Below is a small trained network, with its code and all its weights. Each question gives an input and a target symbol and asks what happens when units are switched off, that is, made to give their printed mean instead of their output.

import numpy as np


def w(rows, s, z=0):
    codes = np.array(rows[::2]) - 128.0
    scale = np.full(codes.shape[1], s)
    scale[-1] = z or s
    return codes * scale


def softmax(a):
    e = np.exp(a - a.max(-1, keepdims=True))
    return e / e.sum(-1, keepdims=True)


def log_softmax(a):
    a = a - a.max(-1, keepdims=True)
    return a - np.log(np.exp(a).sum(-1, keepdims=True))


def net(x, mask):
    ids = ['αβγδεζηθλμξπστφψ'.index(c) for c in x.split()]
    T = len(ids)
    res = E[ids] + P[:T]
    u = 0
    for l in range(2):
        r = res
        for j in range(3):
            rows = slice(2 * j, 2 * j + 2)
            q, k, v = (r @ M[l][rows].T for M in (Q, K, V))
            z = softmax(np.where(np.tri(T) > 0, q @ k.T / 2**0.5, -1e9)) @ v
            o = O[l][rows]
            res = res + np.where(mask[u + j], z, o[:, -1]) @ o[:, :-1]
        u += 3
    return log_softmax(res[-1] @ U[:, :-1].T + U[:, -1])


Q, K, V, O = {}, {}, {}, {}
E = w([
[145,110,73,166],'α',
[146,110,203,148],'β',
[114,163,6,213],'γ',
[140,187,161,126],'δ',
[175,160,139,206],'ε',
[148,105,150,135],'ζ',
[116,129,78,157],'η',
[70,147,84,100],'θ',
[104,179,146,208],'λ',
[106,213,103,129],'μ',
[43,137,164,203],'ξ',
[105,193,127,125],'π',
[192,171,100,81],'σ',
[181,54,140,18],'τ',
[194,217,95,115],'φ',
[225,103,115,68],'ψ',
],0.016)
P = w([
[100,249,194,120],'0',
[63,105,113,152],'1',
[123,110,150,113],'2',
[174,154,124,118],'3',
[83,66,111,114],'4',
[78,96,152,118],'5',
[184,157,116,109],'6',
[78,111,113,127],'7',
[80,101,134,115],'8',
[220,159,140,113],'9',
[91,85,153,105],'10',
[83,106,168,109],'11',
[181,201,105,138],'12',
],0.014)
Q[0] = w([
[164,197,40,81],'L0H0',
[112,82,209,44],'L0H0',
[143,57,211,172],'L0H1',
[133,7,238,178],'L0H1',
[65,108,109,154],'L0H2',
[152,255,187,147],'L0H2',
],0.0088)
K[0] = w([
[118,158,108,108],'L0H0',
[86,10,95,102],'L0H0',
[85,91,188,78],'L0H1',
[70,156,174,116],'L0H1',
[121,107,145,156],'L0H2',
[98,173,108,121],'L0H2',
],0.011)
V[0] = w([
[125,84,119,95],'L0H0',
[96,107,83,108],'L0H0',
[173,116,88,206],'L0H1',
[183,142,83,166],'L0H1',
[68,110,4,152],'L0H2',
[193,100,165,64],'L0H2',
],0.011)
O[0] = w([
[123,174,38,255,4],'L0H0',
[110,124,80,170,41],'L0H0',
[155,71,196,90,178],'L0H1',
[193,68,181,161,208],'L0H1',
[172,66,97,114,96],'L0H2',
[133,205,61,197,55],'L0H2',
],0.0071,0.0031)
Q[1] = w([
[255,128,118,119],'L1H0',
[159,166,175,187],'L1H0',
[150,125,136,125],'L1H1',
[78,112,97,159],'L1H1',
[121,119,185,151],'L1H2',
[195,167,139,66],'L1H2',
],0.01)
K[1] = w([
[90,192,133,54],'L1H0',
[61,219,103,93],'L1H0',
[245,116,170,151],'L1H1',
[65,84,36,117],'L1H1',
[145,117,132,71],'L1H2',
[95,230,254,75],'L1H2',
],0.0072)
V[1] = w([
[210,66,146,147],'L1H0',
[105,121,175,230],'L1H0',
[94,125,47,119],'L1H1',
[164,47,26,131],'L1H1',
[162,2,108,130],'L1H2',
[221,120,67,165],'L1H2',
],0.0081)
O[1] = w([
[213,153,153,206,78],'L1H0',
[120,67,129,218,101],'L1H0',
[136,39,179,93,52],'L1H1',
[2,124,144,109,8],'L1H1',
[145,36,169,102,2],'L1H2',
[244,142,50,54,18],'L1H2',
],0.0079)
U = w([
[192,107,113,145,159],'α',
[127,125,121,252,25],'β',
[218,85,152,100,239],'γ',
[122,145,121,169,40],'δ',
[217,126,129,254,176],'ε',
[140,122,110,203,184],'ζ',
[156,114,118,124,198],'η',
[100,117,124,46,212],'θ',
[138,119,142,238,27],'λ',
[115,136,121,103,130],'μ',
[82,103,148,219,2],'ξ',
[109,138,161,95,51],'π',
[162,144,96,90,120],'σ',
[140,125,50,60,212],'τ',
[183,157,116,109,83],'φ',
[193,139,50,143,164],'ψ',
],0.0083,0.0028)

Each question gives the input, a string of symbols that net reads in full, and the target symbol t.
The units are the heads (2 rows each of Q, K, V and O). Each row of codes is followed by its name. A weight is (code - 128) times the scale printed after its matrix; where a second scale follows, it is the last column's (O and U).
mask holds one flag per head, layer by layer. A switched-off head (its flag False) gives its mean, the last column of its rows in O, instead of its output. The means were averaged over made-up inputs and are rounded, as every weight is.
A unit's drop is (log p(t) with every unit on - log p(t) with that unit switched off) / (log p(t) with every unit on - log p(t) with every unit switched off).
The circuit of an input: a set's keep is (log p(t) with only the set's units on - log p(t) with every unit switched off) / (log p(t) with every unit on - log p(t) with every unit switched off). Starting from all 6 units, units are removed one at a time, each time the one whose removal leaves the highest keep (on an exact tie, the one counted first), for as long as the keep stays at least 0.8.
units of the circuit, in order: the units of the circuit, biggest drop first
unit that matters most: the unit with the biggest drop
which heads matter: for each layer, one digit per head in row order, 1 if its drop is at least 0.15 and else 0, layers parted by /
drop when u is switched off: that unit's drop, to one decimal
input ε ψ ε ψ σ ε ζ, target ε: units of the circuit, in order => [L1H1 L1H0 L0H0 L0H1]
input γ ζ ζ β γ μ φ, target γ: which heads matter => 011 / 001
input γ τ ζ ε α ζ ζ τ δ τ ψ γ σ, target γ: which heads matter => 111 / 001
input ε ε τ α β η σ φ γ η, target ε: unit that matters most => L1H1
input γ ε θ λ, target γ: units of the circuit, in order => [L0H2 L1H2]
input ε ζ λ, target ε: which heads matter => 100 / 110
input ε ε ζ γ, target ε: units of the circuit, in order => [L0H1 L1H0]
input γ ζ σ σ ζ α σ, target γ: units of the circuit, in order => [L1H2 L0H2 L0H1]
input θ ψ γ ε γ γ μ, target θ: units of the circuit, in order => [L1H0 L0H1]
input γ σ φ φ τ ζ η θ ζ ε, target γ: which heads matter => 101 / 001
input λ γ α ξ λ, target γ: which heads matter => 001 / 001
input γ γ ε θ, target γ: which heads matter => 011 / 101
input γ δ π α μ ζ ε τ β μ, target γ: drop when L1H0 is switched off => 0.1
input γ γ θ η φ π ψ λ β ζ α γ β, target γ: drop when L1H2 is switched off => 1.0
input γ ε γ ζ, target γ: drop when L0H1 is switched off => 0.2
input ε ξ β γ δ σ ψ, target ε: drop when L1H1 is switched off => 0.3
input γ λ γ ζ β π τ τ γ π, target γ: unit that matters most => L0H2
